Here is a tiny trained network, its code and every weight. The questions are about switching its units off for an input and a target symbol, where a switched-off unit gives its printed mean instead of its output.

import numpy as np


def w(rows, s, z=0):
    codes = np.array(rows[::2]) - 128.0
    scale = np.full(codes.shape[1], s)
    scale[-1] = z or s
    return codes * scale


def f(y):
    return y / 2 * (1 + np.tanh(0.7978845608 * (y + 0.044715 * y**3)))


def softmax(a):
    e = np.exp(a - a.max(-1, keepdims=True))
    return e / e.sum(-1, keepdims=True)


def log_softmax(a):
    a = a - a.max(-1, keepdims=True)
    return a - np.log(np.exp(a).sum(-1, keepdims=True))


def net(x, mask):
    ids = ['αβγδζηθμξπτφ'.index(c) for c in x.split()]
    T = len(ids)
    res = E[ids] + P[:T]
    u = 0
    for l in range(2):
        q, k, v = (res @ M[l].T for M in (Q, K, V))
        z = softmax(np.where(np.tri(T) > 0, q @ k.T / 4**0.5, -1e9)) @ v
        res = res + np.where(mask[u], z, O[l][:, -1]) @ O[l][:, :-1]
        u += 1
        y = f(res @ A[l][:, :-1].T + A[l][:, -1])
        res = res + np.where(mask[u : u + 4], y, B[l][:, -1]) @ B[l][:, :-1]
        u += 4
    return log_softmax(res[-1] @ U[:, :-1].T + U[:, -1])


Q, K, V, O, A, B = {}, {}, {}, {}, {}, {}
E = w([
[119,110,216,153],'α',
[132,120,250,149],'β',
[122,145,230,125],'γ',
[155,77,228,95],'δ',
[116,140,239,73],'ζ',
[51,166,219,100],'η',
[63,107,183,50],'θ',
[103,53,154,71],'μ',
[13,142,84,191],'ξ',
[194,82,151,246],'π',
[29,254,187,108],'τ',
[124,39,104,122],'φ',
],0.0072)
P = w([
[13,43,253,170],'0',
[27,47,243,145],'1',
[30,60,231,136],'2',
[50,65,221,138],'3',
[59,75,211,119],'4',
[79,84,196,117],'5',
[79,94,183,119],'6',
[102,96,172,110],'7',
[108,96,159,97],'8',
[119,98,148,99],'9',
[130,104,138,91],'10',
[154,118,111,71],'11',
[154,103,114,74],'12',
[135,82,148,123],'13',
],0.0037)
Q[0] = w([
[119,98,167,87],'0.h1',
[254,166,50,104],'0.h1',
[113,112,160,106],'0.h1',
[83,80,191,118],'0.h1',
],0.024)
K[0] = w([
[125,117,34,153],'0.h1',
[4,25,233,228],'0.h1',
[133,129,60,120],'0.h1',
[197,163,11,135],'0.h1',
],0.014)
V[0] = w([
[147,254,234,155],'0.h1',
[130,26,73,141],'0.h1',
[95,152,95,107],'0.h1',
[211,14,185,170],'0.h1',
],0.0088)
O[0] = w([
[128,152,232,237,23],'0.h1',
[155,127,38,75,243],'0.h1',
[88,104,128,98,109],'0.h1',
[254,189,69,157,255],'0.h1',
],0.0091,0.00075)
A[0] = w([
[112,13,88,218,201],'0.n1',
[10,254,42,177,121],'0.n2',
[187,32,191,40,222],'0.n3',
[181,187,136,78,3],'0.n4',
],0.0075,0.0014)
B[0] = w([
[70,97,95,230,181],'0.n1',
[139,222,2,128,181],'0.n2',
[195,64,76,10,254],'0.n3',
[112,173,83,100,102],'0.n4',
],0.0095,0.0028)
Q[1] = w([
[133,89,128,108],'1.h1',
[98,239,3,197],'1.h1',
[35,84,88,89],'1.h1',
[205,26,76,85],'1.h1',
],0.0062)
K[1] = w([
[141,148,118,116],'1.h1',
[197,2,101,155],'1.h1',
[119,124,92,57],'1.h1',
[215,236,97,107],'1.h1',
],0.0075)
V[1] = w([
[122,47,140,136],'1.h1',
[177,112,99,140],'1.h1',
[138,54,126,154],'1.h1',
[110,158,197,8],'1.h1',
],0.011)
O[1] = w([
[174,82,113,86,254],'1.h1',
[107,97,155,130,49],'1.h1',
[154,70,121,100,203],'1.h1',
[140,253,135,75,190],'1.h1',
],0.012,0.002)
A[1] = w([
[47,118,124,46,230],'1.n1',
[247,93,57,134,250],'1.n2',
[160,100,205,44,82],'1.n3',
[125,202,20,197,2],'1.n4',
],0.012,0.0031)
B[1] = w([
[17,122,89,136,243],'1.n1',
[154,175,50,176,254],'1.n2',
[187,101,211,69,241],'1.n3',
[122,9,193,93,172],'1.n4',
],0.014,0.0083)
U = w([
[169,141,158,175,127],'α',
[191,128,185,160,89],'β',
[161,179,203,160,122],'γ',
[208,142,117,59,96],'δ',
[156,136,190,63,2],'ζ',
[41,229,174,175,253],'η',
[74,33,137,66,141],'θ',
[126,161,1,88,177],'μ',
[64,69,110,167,96],'ξ',
[167,164,128,237,97],'π',
[46,237,148,214,86],'τ',
[158,167,53,196,158],'φ',
],0.0042,0.0038)

Each question gives the input, a string of symbols that net reads in full, and the target symbol t.
The units are the heads (4 rows each of Q, K, V and O) and the neurons (one row each of A and B). Each row of codes is followed by its name. A weight is (code - 128) times the scale printed after its matrix; where a second scale follows, it is the last column's (O, A, B and U).
mask holds one flag per unit, layer by layer, with each layer's heads first. A switched-off unit (its flag False) gives its mean, the last column of its rows in O or B, instead of its output. The means were averaged over made-up inputs and are rounded, as every weight is.
A unit's drop is (log p(t) with every unit on - log p(t) with that unit switched off) / (log p(t) with every unit on - log p(t) with every unit switched off).
The circuit of an input: a set's keep is (log p(t) with only the set's units on - log p(t) with every unit switched off) / (log p(t) with every unit on - log p(t) with every unit switched off). Starting from all 10 units, units are removed one at a time, each time the one whose removal leaves the highest keep (on an exact tie, the one counted first), for as long as the keep stays at least 0.8.
circuit, biggest first: the units of the circuit, biggest drop first
most important unit: the unit with the biggest drop
k most important neurons: the k neurons with the biggest drops, biggest first
k most important neurons of layer l: the k neurons of layer l with the biggest drops, biggest first
input α μ ξ β μ π, target φ: most important unit -> 1.n2
input α τ η, target η: circuit, biggest first -> 1.h1, 0.h1
input η μ φ ξ β φ μ μ φ φ η, target μ: circuit, biggest first -> 0.h1, 1.n2
input φ μ γ φ η μ δ δ, target δ: circuit, biggest first -> 1.n3, 0.n3, 1.h1
input ξ ξ β, target θ: 2 most important neurons -> 0.n2, 1.n2
input ξ ξ α η ξ θ, target θ: circuit, biggest first -> 0.h1, 1.n1, 1.n2
input β ξ μ θ τ η γ ξ ξ ξ α ξ ξ η, target θ: 3 most important neurons -> 1.n2, 1.n1, 0.n1
input γ θ ξ ξ φ μ β φ α, target μ: circuit, biggest first -> 0.h1, 1.n2
input μ ξ η α θ ξ ξ τ η, target η: circuit, biggest first -> 1.h1, 0.h1, 1.n1
input η θ δ, target δ: 2 most important neurons of layer 1 -> 1.n3, 1.n1
input ζ η ξ η φ μ, target μ: circuit, biggest first -> 0.h1, 1.n2
input δ φ δ, target μ: 2 most important neurons -> 1.n2, 1.n1
input δ τ β γ γ φ θ, target μ: 3 most important neurons -> 1.n1, 1.n2, 1.n4
input μ φ η δ ξ ξ φ ξ ξ β ξ φ φ θ, target μ: 3 most important neurons of layer 1 -> 1.n2, 1.n1, 1.n4
input π ζ ξ τ τ η β, target η: most important unit -> 1.h1
input π ξ β η ζ θ ξ, target θ: 4 most important neurons -> 1.n4, 0.n2, 1.n2, 0.n3
input η ξ ξ φ ξ φ ξ, target μ: circuit, biggest first -> 0.h1, 0.n2
input φ π δ ξ η ζ ξ ξ α ξ θ, target θ: 3 most important neurons of layer 1 -> 1.n2, 1.n1, 1.n3
input α ξ θ μ ξ θ ζ ξ η ξ ξ, target θ: 2 most important neurons of layer 1 -> 1.n4, 1.n2
input φ μ β β α μ α ζ ζ ξ ξ ξ η, target θ: 2 most important neurons -> 1.n2, 1.n1
input β ζ τ θ, target η: most important unit -> 1.h1
input θ ξ η μ θ ξ ξ ζ, target θ: 2 most important neurons of layer 1 -> 1.n1, 1.n2
input δ θ μ ξ ξ η γ δ μ μ α μ φ δ, target μ: 3 most important neurons -> 1.n2, 0.n3, 1.n1
